Each row is followed by its class number.
[-12 -14  29  -7  -1  19 -22  14 -13  16   8 -12   1  10 -23 -10 -28  -6
  10 -10 -26 -12 -13 -10   3   8  -3  -6   3  11  14  -1   8  -1]
6
[-25 -37 -23 -38  50  17  22 -43   5  -8  28  53  25 -18  -6  14  42  -8
   9   8 -21   4 -20  26 -24  59 -20  -2 -73  54  -9  -7  -7  24]
1
[ 38 -16 -29 -17   1 -18  28 -48 -52 -44  -3  -3  13 -15   4  -9  32   6
 -31  39  35 -12  -8   7  -4  17  15  37   7 -21   6  -2   8   9]
4
[-70 -11 -25  -7  29  87 -14 -52  17  -9  10 -24  28 -25  -9   7  28  10
 -14  40 -35  -7  -8  23 -22  34  -5  40 -24   3   4  32 -21   8]
2
[-34   8 -19  13  -7  25   7  -3  32  -6   0  11   0  12   2  13   3  15
   4  22  -8  17 -18   0 -21   5 -11  -1 -17 -13  23   2   3   7]
8
[-52 -62  81 -71  49  54 -56 -34 -30  58  -5 -42  64 -26  21  79 -59 -39
   1 -16 -37 -47 -11  -1  27  46  15 -46  27  76   1 -41 -34 -51]
3
[ -7 -29 101 -33 -38 -13 -27 -42   1  32 -31 -41  12  19  38  44 -67  29
  -4  49   3  -6  13  15  18  -9  45 -33  58  20  20 -19 -17 -77]
6
[  49   -9   34  -25  -22  -35   -9  -23 -102   -5    4  -64   36   -6
    0   -9  -30  -33  -39  -10   39  -30   -1  -35   52    6   20    3
   35   -7   -1    7    6  -12]
6
[-47  39   4  52 -66 -14  -3  57  37  31  -4   9 -66  25  -5 -32 -18  63
  21  23 -21  28   9   1 -20 -35  -8   9  37 -24  49  29  -5  19]
2
[  4  39  28  21 -45 -63  21  56  -5  31  -1  58 -48  30   9 -10 -34  24
   9 -12   8  29  27  14  27 -40   6 -37 -26   8  -4  16  12 -26]
6
[-59   4  48  13 -72 -18  -7   6  48  49 -17  12 -46  24  34  27 -39  69
  10  45   0  24  21  24   0 -30  30 -25  37   0  32  24 -23 -31]
2
[ 26 -38 -28 -17  39   0 -11  15 -62  21  21   8  42 -21 -25  -1 -19 -70
  21 -46   5 -53 -33  -2  29  30 -11  12 -41  24 -20 -48   6  59]
7
[ -8 -31   1 -17 -13  30 -29   6  13  34   1 -24  16  10   0   8 -35   0
  16  16  -2 -11 -21  -2  18  23  13  -3  11  22  47 -23  -5  27]
1
[ -52  -58   55  -60   39   65  -34 -108  -42   -1  -23  -64   66  -29
   28   53   -6  -10  -25   57   -4  -20   -1    6   25   27   27   22
   33   39   -8   26  -44  -32]
2
[  2 -45 -26 -47  56  24  19 -44 -89 -14  45   4  75 -24 -19  17  12 -50
 -12 -43   7 -44 -31 -25  16  47  -3  24 -32  22 -32 -15   3  33]
5
[-18 -50  60 -41  15  37 -30 -27   8  22  -7 -36  34 -13   4  55 -41   1
   8   3 -37 -32 -30  16 -15  29  24 -23  38  50   8 -60  -1 -31]
0
[-42 -29  71 -43  30  32 -35  -3  40  43  18   4  -5  -1   7  68 -20  40
  22 -23 -38 -10   3  20  -8  15  21 -57  30  40  31 -22 -10 -43]
4
[-29 -49  64 -33  10  10 -26 -75  -5  19  -8  -7  27 -25  24  42  12  -2
  -6  30  -6 -15   2   3 -10  35  19  -7  19  31   0   0 -33 -37]
7
[  7  24   0  30 -28 -43  30  79  10  16  -1  48 -52  28   3 -12 -20  -4
  20 -32 -15  -1  15  14   5 -17 -23 -34 -32   6  -3 -21   9   0]
3
[-11  12  62  19 -65 -55 -13 -40  10  27 -34  18 -38   5  37   3   6  46
  -7  51  19  17  29   4 -14 -29  25  -4  62 -10  12  27 -25 -53]
7
[ 42  24 -23  37 -13 -75  65  35   3 -12  -2  78 -66  25   8 -10  14  22
  37 -12  11  25  12   3 -16 -29 -10 -16 -31  -7  -8  -6  37   4]
9
[  2  16 -50  14  -4 -17  25   6 -40 -40  11  29  21   9 -20 -26  37 -28
  -4 -16   2 -47 -33   2  -1   6 -34  11 -28 -14 -45 -27  48  35]
0
[-10 -29  -5 -18  31  31  -9 -16 -34   7   4 -21  27 -18  -4  14  -9 -46
 -12 -20 -28 -37 -12   3  12  39  -6  -1 -11  16  -2 -35 -19  -3]
3
[-15 -47  64 -47  13  57 -55 -49   6  21   1 -65  53   5  10  53 -31 -19
   3   7 -21 -46 -10 -18  32  25  37  -5  45  10  20 -22 -13 -34]
9
[-48  -9  24   2 -27  24 -10 -85  32 -23 -29 -28  11   4  21  24  29  39
 -25  70  -3  37  -3 -16 -37   3   0  13  51 -34  28  39 -28 -39]
8
[-14   7  22 -16   4 -16 -14  36  38   6  10  43 -35  35   3  22   7  24
  28 -36 -10  -8   5   9  -3 -22 -10 -49  15  11   0 -26  14 -32]
4
[ -6  35 -68  39 -10 -10  32  62  13  12  17  41 -45  12 -31 -33  -2  10
  32 -25  -9  10  -3  24 -12 -26 -30   5 -29 -21  -3   1   7  58]
2
[ 20 -13 -11 -17 -21  -3  10 -71 -76 -31 -20 -50  59 -22   4   2   2 -17
 -51  43  31 -25 -24  -4  15   3  22  46  11 -20   0  -2   9  17]
0
[-35 -37   8 -16  11  41  -6 -83 -25  -6 -16 -34  45 -20  12   7  22 -19
 -31  62 -13 -16  -5   4  -6  35  12  32  -1 -16  15   7 -29 -13]
3
[ 28 -16 -15 -18  11  -8  10  37 -15  24  16  18  11  11  -6  -2 -30 -23
  25 -20   6 -15 -16  15  33  14   2 -12 -42  32  12 -36  11  48]
1
[ -2  -5   9 -16  17   8  17  11  32  24  10  41  -6  21 -14  23 -22   9
  30 -39 -26  25  11   8 -17 -34  -5 -14  -4   7 -13 -19 -16  -7]
5
[-12 -37 -52 -19  74  36  35   2 -20 -22  31  52  35 -17 -25  28  10 -39
  17 -33 -27  -8 -41   7 -16  50 -38  -4 -86  42 -26 -25  11  45]
8
[-18 -18  -2 -21  37  -8  17  17   1  -2  17  87 -26  13  -5  33   9  19
  16 -41 -20  -1  -2  20  -6 -10 -12 -35 -38  29 -10 -15  12  -9]
4
[ 38  22  12  36 -51 -50  11  66  38  21 -16  15 -58  41   3 -17 -35  28
  40   1   1  20   5 -10  -9 -37  10 -10  32 -25  27 -26  30  -9]
9
[ 38  -2 -23 -18 -15 -28  -1  -4 -76 -13  21 -26  23  -8  -6 -10   7 -14
 -28 -10  44 -34 -12 -30  33   9  15  13  35 -26  22  -8  15  22]
4
[  -1  -22   28  -25   -9   28   -3 -101  -35    3  -20  -43   31  -14
   -2    9  -16    3  -43   55   -3    6   10   -1    2  -10   38   23
   29  -37   26   21  -23  -27]
6
[ 55 -51 -50 -46  52 -15  43 -35 -74 -32  19  13  49 -24  -6 -15  23 -70
  -1   3  22 -28 -34   0  17  64 -12  24 -61  43 -19 -43  10  64]
1
[ -28   -6   26  -20  -39    1   19 -114   25  -19  -24    8    2   -2
   35    3   61   37  -41   97   19   39   27    7  -19    7   24   14
   14  -20   22   62  -33  -31]
1
[  16   30   49   43 -107  -83  -13   -9   -5   32  -33  -17  -56    7
   32  -28    4   38  -19   37   50   19   27  -30   -4  -33   28   -4
   95  -51   31   35   -9  -34]
7
[-21  39  23  46 -91 -43  -3  58  26  40 -27  -6 -67  40  24 -17 -51  54
  17  23  12  21  20   5  14 -61  13  -4  47 -27  30  22   6  -3]
2
[-30 -37  47 -25  -4  58 -53 -57 -18  15  -8 -74  58   7 -15   0 -20 -16
  -8  43 -22 -33 -13 -17  13  19  11  13  57 -20  13   3  -3 -23]
6
[ 40 -10 -19  -6  30  -4  17  28 -33 -13  22  20  15   7 -21   4  -3 -39
  13 -50   1 -30 -11  -7  36  11  -5  -3 -33  -2 -20 -27  14  22]
9
[-12   2  -2   5 -12  20  -5   9   4   7   7   2   0  20 -18 -21  -2  18
  15   0  -7  12  -7 -25 -21 -18   1  28  29 -14  20   9  -5   9]
5
[ 25 -32  20  -3 -35 -19 -14 -57 -62   2 -19 -43  38 -11  11 -15   7 -24
 -24  50  50 -22  -3 -30  24   3  26  34  42 -36  14  14 -11   9]
7
[  8 -10  24   8 -37 -34  -6   9  -9  46  -3  13  -4  -5   9   0 -18  -5
  10  10  25  -9   4   1  13   0  22  -9   7  -5   6  -4  -2   7]
7
[ 64   6 -22  22 -17 -77  14  57 -73  19  20  22 -21 -10 -11 -27 -13 -47
  13 -67  31 -32  -5 -20  32   4 -10  -5 -13  10 -21 -23  21  44]
7
[ 71 -21  27 -25  20 -78  37  23 -65 -13   9  18 -10  10  25  39 -40 -33
  15 -62  23 -22 -12  -6  29   5   3 -42 -11  54 -34 -55  19 -11]
8
[-23  35 -12  41 -91 -32  24 -39  25  10 -36   0 -35  10  24 -29  20  42
 -33  88  19  44  28  -3 -29 -35  16  19  36 -77  52  39 -24 -18]
3
[ 17 -23   5 -16  20 -34  14  17 -49  -1   9   5   2   2  -1   0 -12 -21
  25 -16   3  -9  -5   1  14   1 -14   1  -2  37 -29 -14  -2  16]
2
[-33 -24  57  -9 -23  30 -31 -37  17  -3 -19 -54   4  10  15  19 -12  22
 -10  43 -14  16 -18 -44 -23   8  14   2  71 -10  58   6 -15 -26]
8
[ 11 -21 -24 -22  10  -1  14 -42 -53 -23   8  10  23  -7   0  -1  25   0
 -23  27  28 -17 -10   2  16   5  23  31 -16 -19  16   9  11  23]
4
[ 54   2  12  -9  -8 -40   6  71 -53  21  12   1  -3  33 -15 -16 -50 -31
  36 -68  25 -23  -7 -37  39 -35  -1  -8  34  13 -11 -32  15  31]
5
[-55   8 -40  32  15 -14  51  29  28  11  35 108 -59  -7 -19 -11  37  45
  33  -7 -45  38   2  46 -46   9 -27   2 -77  28 -10  31 -10  38]
2
[ 35  14   6   4 -23 -56  38 -20 -34   5  -1  33 -23  18   9  -5  -7  -1
  -3   6  20  16  29   9  21 -35  15 -20 -13 -13 -10  12   3 -19]
6
[ 22  -7 -32  26  29  -5  -6  73 -13  43  43  39 -18 -25 -47 -22 -11 -21
  42 -68 -33 -27 -23  11 -18  36 -20  -3 -28  27   0 -44   8  50]
7
[-26   3   1  19  18  -4   9  51  63  25  15  77 -55  21 -13  29  -9  36
  59 -44 -53  21  -3  18 -31  -7 -19 -38 -29  33   8 -18  10  -8]
9
[-19  66 -43  69 -48 -11  43  35  55 -31   0  53 -51  25 -16 -35  39  60
  -7  22 -10  49   8   5 -51 -27 -40   8 -10 -60  12  43  14   2]
8
[ -3  22 -56  22   6   2  56 -63 -17 -20  19  63  -7 -32 -31 -32  53  32
 -35  47 -17  51  17  30 -51   7  -3  39 -57 -30  -5  62  -9  -3]
6
[-25  -3  11   3  -2  30 -15 -23 -14   9   7 -29  14 -15 -10   0 -13  13
 -20  18 -28   1  -6   4   0  29   7   8   5  -2  36   3 -15 -12]
6
[ 33  -6  19   6 -85 -21 -23 -79 -30  26 -28 -86  39  -6  18 -13 -14  -4
 -31  82  56 -22  12 -24  18 -22  43  38  98 -82  43   8 -21   3]
7
[-23 -15  69 -39   1 -18  23 -89  38  28 -15  29  -2  15  50  83  -7  52
  11  22   0  56  46  21 -19 -47  36 -36  17  19  -8  20 -37 -82]
5
[  7 -32  20 -25  33  20 -24  -1 -13  -5   3 -15  21   9  -8  30 -18 -16
  18 -28 -12 -22 -21 -15  19  11   3  -4   4  19  10 -32  -3  -8]
9
[ 52 -25  18 -11 -11 -64  27   8 -35   3   4  25  -9  13  17  17 -14 -14
  19 -14  26 -12  -2 -10  23   3  21 -16  -2  15 -16 -22  20  -9]
9
[ 37  31 -40  33 -47 -55  49  -4 -61 -59  -5  -3   2  14   6 -45  35 -15
 -35  21  56  -9 -14 -34  11  -2 -18  31  -5 -58 -14  27  36  34]
8
[-13 -23 -26 -12  34  51  -9 -17   2 -12   7 -13  33 -22 -24  13   5 -13
   2  -2 -42 -27 -38  22 -26  35  -6  17 -14  27  -3 -45   8  13]
0
[-15  16 -12  22  -7 -24  24  15  32   9  -7  63 -32  17  11  19   4  32
  20   2  -3  38   8  16  -6 -21  -1 -11 -47  -1   1  15  13 -14]
9
[  18  -26   43  -41   -8  -48   28 -107  -99  -31  -11   -9   41  -30
   40   41   28  -13  -56   25   36  -21    4  -11   23   11   33   -4
   23   25  -31   12   -2  -38]
0
